Here is a tiny trained network, its code and every weight. The questions are about switching its units off for an input and a target symbol, where a switched-off unit gives its printed mean instead of its output.

import numpy as np


def w(rows, s, z=0):
    codes = np.array(rows[::2]) - 128.0
    scale = np.full(codes.shape[1], s)
    scale[-1] = z or s
    return codes * scale


def norm(h):
    return h / np.sqrt((h * h).mean(-1, keepdims=True) + 1e-5)


def f(y):
    return np.maximum(y, 0)


def softmax(a):
    e = np.exp(a - a.max(-1, keepdims=True))
    return e / e.sum(-1, keepdims=True)


def log_softmax(a):
    a = a - a.max(-1, keepdims=True)
    return a - np.log(np.exp(a).sum(-1, keepdims=True))


def net(x, mask):
    ids = ['ΘΛΨαεμφ'.index(c) for c in x.split()]
    T = len(ids)
    res = E[ids] + P[:T]
    r = norm(res)
    for j in range(2):
        rows = slice(4 * j, 4 * j + 4)
        q, k, v = (r @ M[0][rows].T for M in (Q, K, V))
        z = softmax(np.where(np.tri(T) > 0, q @ k.T / 4**0.5, -1e9)) @ v
        o = O[0][rows]
        res = res + np.where(mask[j], z, o[:, -1]) @ o[:, :-1]
    y = f(norm(res) @ A[0][:, :-1].T + A[0][:, -1])
    res = res + np.where(mask[2:14], y, B[0][:, -1]) @ B[0][:, :-1]
    return log_softmax(norm(res)[-1] @ U[:, :-1].T + U[:, -1])


Q, K, V, O, A, B = {}, {}, {}, {}, {}, {}
E = w([
[160,235,139],'Θ',
[109,152,51],'Λ',
[155,232,126],'Ψ',
[137,171,68],'α',
[84,178,155],'ε',
[152,88,62],'μ',
[5,151,79],'φ',
],0.019)
P = w([
[185,15,254],'0',
[236,215,131],'1',
[236,203,133],'2',
[240,189,125],'3',
[238,179,112],'4',
[187,236,154],'5',
[191,206,92],'6',
[172,243,72],'7',
[184,197,81],'8',
[193,184,90],'9',
[186,192,71],'10',
[156,190,70],'11',
[147,220,32],'12',
[144,219,81],'13',
],0.0074)
Q[0] = w([
[25,98,191],'h1',
[121,217,145],'h1',
[122,121,220],'h1',
[190,101,144],'h1',
[61,128,203],'h2',
[141,150,65],'h2',
[189,251,3],'h2',
[129,110,187],'h2',
],0.013)
K[0] = w([
[204,185,183],'h1',
[104,106,176],'h1',
[192,123,184],'h1',
[135,99,110],'h1',
[93,135,78],'h2',
[120,116,146],'h2',
[109,3,194],'h2',
[144,131,119],'h2',
],0.019)
V[0] = w([
[186,138,113],'h1',
[89,172,135],'h1',
[123,110,245],'h1',
[6,188,60],'h1',
[105,202,6],'h2',
[186,160,53],'h2',
[43,208,145],'h2',
[52,50,118],'h2',
],0.013)
O[0] = w([
[126,121,36,144],'h1',
[123,94,169,145],'h1',
[243,61,221,2],'h1',
[29,149,226,234],'h1',
[123,245,231,162],'h2',
[130,214,110,205],'h2',
[202,149,244,21],'h2',
[35,67,175,116],'h2',
],0.011,0.0099)
A[0] = w([
[59,93,68,168],'n1',
[160,110,107,54],'n2',
[70,116,83,253],'n3',
[148,119,92,46],'n4',
[110,237,212,181],'n5',
[80,138,224,109],'n6',
[71,42,147,181],'n7',
[121,216,106,94],'n8',
[148,91,9,173],'n9',
[212,122,115,82],'n10',
[34,70,155,120],'n11',
[175,87,98,69],'n12',
],0.014,0.0015)
B[0] = w([
[107,33,210,224],'n1',
[148,146,88,134],'n2',
[145,57,169,234],'n3',
[100,128,97,143],'n4',
[224,248,129,250],'n5',
[60,150,145,185],'n6',
[236,128,203,157],'n7',
[223,119,130,255],'n8',
[35,85,191,215],'n9',
[154,142,60,137],'n10',
[150,120,228,181],'n11',
[140,145,39,138],'n12',
],0.015,0.0095)
U = w([
[165,110,99,254],'Θ',
[16,168,141,203],'Λ',
[188,147,61,71],'Ψ',
[86,177,26,126],'α',
[229,40,167,100],'ε',
[50,37,95,62],'μ',
[138,154,255,125],'φ',
],0.0096,0.007)

Each question gives the input, a string of symbols that net reads in full, and the target symbol t.
The units are the heads (4 rows each of Q, K, V and O) and the neurons (one row each of A and B). Each row of codes is followed by its name. A weight is (code - 128) times the scale printed after its matrix; where a second scale follows, it is the last column's (O, A, B and U).
mask holds one flag per unit, heads first, then neurons. A switched-off unit (its flag False) gives its mean, the last column of its rows in O or B, instead of its output. The means were averaged over made-up inputs and are rounded, as every weight is.
A unit's drop is (log p(t) with every unit on - log p(t) with that unit switched off) / (log p(t) with every unit on - log p(t) with every unit switched off).
The circuit of an input: a set's keep is (log p(t) with only the set's units on - log p(t) with every unit switched off) / (log p(t) with every unit on - log p(t) with every unit switched off). Starting from the 12 units with the biggest drops (on a tie, the unit counted first), units are removed one at a time, each time the one whose removal leaves the highest keep (on an exact tie, the one counted first), for as long as the keep stays at least 0.8.
circuit, biggest first: the units of the circuit, biggest drop first
k most important neurons: the k neurons with the biggest drops, biggest first
which heads matter: for each layer, one digit per head in row order, 1 if its drop is at least 0.15 and else 0, layers parted by /
drop of u: that unit's drop, to one decimal
input α Λ Θ, target α: circuit, biggest first -> h1, h2
input α Ψ α, target α: circuit, biggest first -> h1, n5
input φ φ α μ φ μ ε α Λ, target φ: which heads matter -> 00
input μ Ψ ε, target μ: which heads matter -> 01
input Λ Θ α φ α μ μ μ ε ε α φ μ, target φ: circuit, biggest first -> n11, h1
input α Θ Λ, target α: circuit, biggest first -> h2
input ε φ α Λ μ α Ψ Θ Λ, target φ: which heads matter -> 10
input α α μ μ ε Λ, target α: circuit, biggest first -> h2, h1
input μ Λ α Λ α μ Λ Θ α α Θ, target μ: which heads matter -> 01
input α ε μ μ μ μ α Ψ μ μ ε μ, target α: which heads matter -> 01
input α μ α, target α: which heads matter -> 11
input ε Ψ ε Λ α φ, target ε: circuit, biggest first -> h2, h1
input α μ μ α Θ α α Λ Θ, target α: which heads matter -> 10
input φ Λ Ψ φ φ, target φ: which heads matter -> 00
input φ μ Λ α μ μ μ α α, target φ: which heads matter -> 01
input α α Ψ Ψ, target α: which heads matter -> 10
input μ Θ Λ ε μ, target μ: which heads matter -> 00
input Θ Λ ε ε Θ Ψ, target Θ: which heads matter -> 00
input μ Λ Λ α Λ α Λ, target μ: which heads matter -> 01
input ε μ α ε α Ψ Λ α Ψ Θ Ψ Θ α Θ, target Θ: most important neuron -> n12
input φ Ψ Λ α Ψ Λ μ α Λ Ψ μ α Λ μ, target φ: most important neuron -> n7
input μ Ψ Ψ Λ μ α, target μ: drop of h2 -> 0.2
input ε Λ α Λ α α Λ ε φ, target φ: drop of n11 -> 0.2
input ε Ψ ε α α Λ Ψ ε, target ε: drop of h2 -> 0.5
input μ α Ψ Λ α α Λ α Λ Ψ μ μ Ψ Ψ, target μ: drop of h2 -> 1.0
